Here is a tiny trained network, its code and every weight. The questions are about switching its units off for an input and a target symbol, where a switched-off unit gives its printed mean instead of its output.

import numpy as np


def w(rows, s, z=0):
    codes = np.array(rows[::2]) - 128.0
    scale = np.full(codes.shape[1], s)
    scale[-1] = z or s
    return codes * scale


def f(y):
    return np.maximum(y, 0)


def softmax(a):
    e = np.exp(a - a.max(-1, keepdims=True))
    return e / e.sum(-1, keepdims=True)


def log_softmax(a):
    a = a - a.max(-1, keepdims=True)
    return a - np.log(np.exp(a).sum(-1, keepdims=True))


def net(x, mask):
    ids = ['Δαβεθπσψ'.index(c) for c in x.split()]
    T = len(ids)
    res = E[ids] + P[:T]
    u = 0
    for l in range(2):
        q, k, v = (res @ M[l].T for M in (Q, K, V))
        z = softmax(np.where(np.tri(T) > 0, q @ k.T / 3**0.5, -1e9)) @ v
        res = res + np.where(mask[u], z, O[l][:, -1]) @ O[l][:, :-1]
        u += 1
        y = f(res @ A[l][:, :-1].T + A[l][:, -1])
        res = res + np.where(mask[u : u + 4], y, B[l][:, -1]) @ B[l][:, :-1]
        u += 4
    return log_softmax(res[-1] @ U[:, :-1].T + U[:, -1])


Q, K, V, O, A, B = {}, {}, {}, {}, {}, {}
E = w([
[210,150,43,110,131,145,57,128,215,135,154],'Δ',
[101,182,187,169,52,95,102,116,157,113,41],'α',
[151,212,145,57,123,186,147,69,132,87,172],'β',
[114,97,147,98,89,113,166,193,231,198,173],'ε',
[94,131,131,47,25,214,108,93,147,197,91],'θ',
[105,170,71,183,75,224,95,203,175,119,180],'π',
[53,122,84,137,115,216,128,23,252,120,129],'σ',
[87,132,9,173,85,88,140,119,139,151,37],'ψ',
],0.016)
P = w([
[226,175,215,211,167,44,234,98,2,181,156],'0',
[144,151,122,120,93,129,112,133,144,69,157],'1',
[172,147,79,119,151,148,108,153,154,105,139],'2',
[158,139,83,114,123,121,113,109,177,91,148],'3',
[167,147,92,139,175,181,75,140,171,125,169],'4',
[158,146,82,115,134,123,84,114,158,110,154],'5',
[163,141,96,88,145,120,99,123,181,93,131],'6',
[164,140,97,96,152,124,95,135,181,100,134],'7',
[158,145,98,95,142,114,100,129,178,95,118],'8',
[139,156,85,104,120,110,50,114,154,115,178],'9',
[126,150,96,98,97,103,68,112,160,100,164],'10',
[137,159,83,110,104,109,61,98,151,111,186],'11',
[144,186,86,98,131,97,114,106,167,90,150],'12',
],0.008)
Q[0] = w([
[45,129,82,66,74,114,159,151,207,129,158],'0.h0',
[118,40,209,188,229,75,146,219,3,142,164],'0.h0',
[166,102,94,79,152,136,117,91,152,96,165],'0.h0',
],0.0066)
K[0] = w([
[187,129,220,152,178,94,146,82,61,223,167],'0.h0',
[72,64,76,93,93,161,2,179,164,73,112],'0.h0',
[160,154,163,86,95,172,184,103,86,142,139],'0.h0',
],0.0079)
V[0] = w([
[151,180,25,21,162,190,102,166,250,41,150],'0.h0',
[174,140,177,45,23,83,213,54,33,168,26],'0.h0',
[130,48,7,253,180,33,156,156,142,140,159],'0.h0',
],0.0052)
O[0] = w([
[127,111,171,93,25,69,106,23,195,101,133,71],'0.h0',
[68,181,88,109,201,121,42,76,160,253,206,254],'0.h0',
[166,113,155,224,175,186,161,148,131,2,104,58],'0.h0',
],0.0079,0.0087)
A[0] = w([
[200,13,197,103,171,158,204,182,127,141,169,55],'0.n0',
[135,18,100,188,144,87,168,7,153,190,96,90],'0.n1',
[90,75,116,93,253,116,113,150,114,196,150,2],'0.n2',
[32,189,91,126,150,128,138,213,246,141,141,137],'0.n3',
],0.0048)
B[0] = w([
[156,143,86,156,140,228,103,254,215,154,173,130],'0.n0',
[110,127,134,216,190,119,103,115,201,204,88,139],'0.n1',
[75,74,160,66,150,102,181,68,55,114,74,182],'0.n2',
[113,153,102,169,56,132,101,71,113,127,237,250],'0.n3',
],0.0087,0.011)
Q[1] = w([
[61,233,93,110,85,103,39,29,203,164,203],'1.h0',
[99,99,205,111,149,91,151,126,2,143,75],'1.h0',
[149,7,243,70,171,29,169,178,43,133,166],'1.h0',
],0.0071)
K[1] = w([
[171,187,155,190,249,105,175,101,66,113,146],'1.h0',
[113,2,82,149,48,123,50,171,164,170,93],'1.h0',
[122,12,90,148,36,104,7,151,156,130,93],'1.h0',
],0.0065)
V[1] = w([
[2,91,204,38,109,241,131,99,255,215,124],'1.h0',
[77,124,72,53,112,177,243,222,128,87,133],'1.h0',
[22,192,144,227,187,173,197,114,164,1,31],'1.h0',
],0.0049)
O[1] = w([
[168,83,63,157,95,103,189,128,79,81,140,185],'1.h0',
[140,147,47,110,95,246,133,123,103,89,151,58],'1.h0',
[104,48,169,117,175,151,177,141,144,163,106,1],'1.h0',
],0.013,0.009)
A[1] = w([
[157,172,96,65,28,73,149,47,91,189,161,2],'1.n0',
[38,76,23,157,104,131,113,84,125,2,122,72],'1.n1',
[125,135,241,61,184,129,139,58,140,71,203,196],'1.n2',
[115,175,181,146,91,164,108,169,184,32,139,131],'1.n3',
],0.0061,0.0045)
B[1] = w([
[133,50,173,77,171,176,113,155,146,92,98,251],'1.n0',
[154,142,205,197,202,159,128,108,37,233,146,157],'1.n1',
[171,190,86,129,204,96,139,213,59,83,152,157],'1.n2',
[254,117,173,89,108,142,111,203,114,174,94,139],'1.n3',
],0.0088,0.027)
U = w([
[124,143,205,179,94,46,70,139,157,94,112,188],'Δ',
[48,163,34,140,119,29,121,163,93,185,114,137],'α',
[121,104,9,125,118,80,50,91,212,77,166,69],'β',
[111,170,70,174,45,146,127,169,91,114,197,135],'ε',
[147,96,181,123,175,113,146,139,20,25,175,91],'θ',
[91,81,127,63,99,205,128,154,136,158,70,110],'π',
[99,3,166,150,119,51,194,177,162,107,227,254],'σ',
[76,96,209,183,203,151,112,91,186,84,178,30],'ψ',
],0.0066,0.0051)

Each question gives the input, a string of symbols that net reads in full, and the target symbol t.
The units are the heads (3 rows each of Q, K, V and O) and the neurons (one row each of A and B). Each row of codes is followed by its name. A weight is (code - 128) times the scale printed after its matrix; where a second scale follows, it is the last column's (O, A, B and U).
mask holds one flag per unit, layer by layer, with each layer's heads first. A switched-off unit (its flag False) gives its mean, the last column of its rows in O or B, instead of its output. The means were averaged over made-up inputs and are rounded, as every weight is.
A unit's drop is (log p(t) with every unit on - log p(t) with that unit switched off) / (log p(t) with every unit on - log p(t) with every unit switched off).
The circuit of an input: a set's keep is (log p(t) with only the set's units on - log p(t) with every unit switched off) / (log p(t) with every unit on - log p(t) with every unit switched off). Starting from all 10 units, units are removed one at a time, each time the one whose removal leaves the highest keep (on an exact tie, the one counted first), for as long as the keep stays at least 0.8.
units of the circuit, in order: the units of the circuit, biggest drop first
most important unit: the unit with the biggest drop
k most important neurons of layer l: the k neurons of layer l with the biggest drops, biggest first
drop of u: that unit's drop, to one decimal
input Δ ψ Δ θ ε θ, target Δ: most important unit => 1.n0
input Δ σ π, target Δ: units of the circuit, in order => [1.h0; 0.h0; 1.n0]
input ψ π β Δ θ α ε β β ψ β Δ ε, target ψ: units of the circuit, in order => [0.h0; 1.h0]
input θ σ α, target θ: units of the circuit, in order => [1.h0; 1.n0; 1.n1; 0.h0]
input σ θ Δ β β α, target σ: units of the circuit, in order => [1.h0; 0.h0]
input β ε Δ σ β π ε θ, target β: units of the circuit, in order => [1.h0; 0.h0]
input ψ θ β θ ε β θ σ β β, target ψ: units of the circuit, in order => [1.h0; 0.h0]
input σ β π β π π π β π β σ, target σ: units of the circuit, in order => [0.h0; 1.h0]
input π β β θ Δ ε, target π: units of the circuit, in order => [1.h0; 0.h0]
input Δ Δ Δ θ θ π β σ β, target Δ: units of the circuit, in order => [0.h0; 1.h0]
input σ Δ π Δ Δ ε ε π β σ β, target σ: units of the circuit, in order => [1.h0; 0.h0]
input Δ α ε π π ψ, target Δ: units of the circuit, in order => [0.h0; 1.h0]
input ψ σ ψ Δ Δ θ ε, target ψ: units of the circuit, in order => [1.h0; 0.h0]
input π Δ σ θ β β, target π: 2 most important neurons of layer 1 => [1.n1; 1.n3]
input ψ θ θ β Δ ψ σ β Δ σ θ, target ψ: most important unit => 0.h0
input θ β ψ β Δ σ Δ ε π β β α Δ, target θ: 3 most important neurons of layer 0 => [0.n2; 0.n3; 0.n1]
input Δ θ σ σ Δ σ π ψ θ θ, target Δ: drop of 0.n2 => 0.3
input θ θ ε σ α Δ ε, target θ: drop of 1.h0 => 1.1
input π ψ α π, target π: drop of 0.h0 => 1.6
input β α α ψ α ε σ θ β ε, target β: most important unit => 1.h0
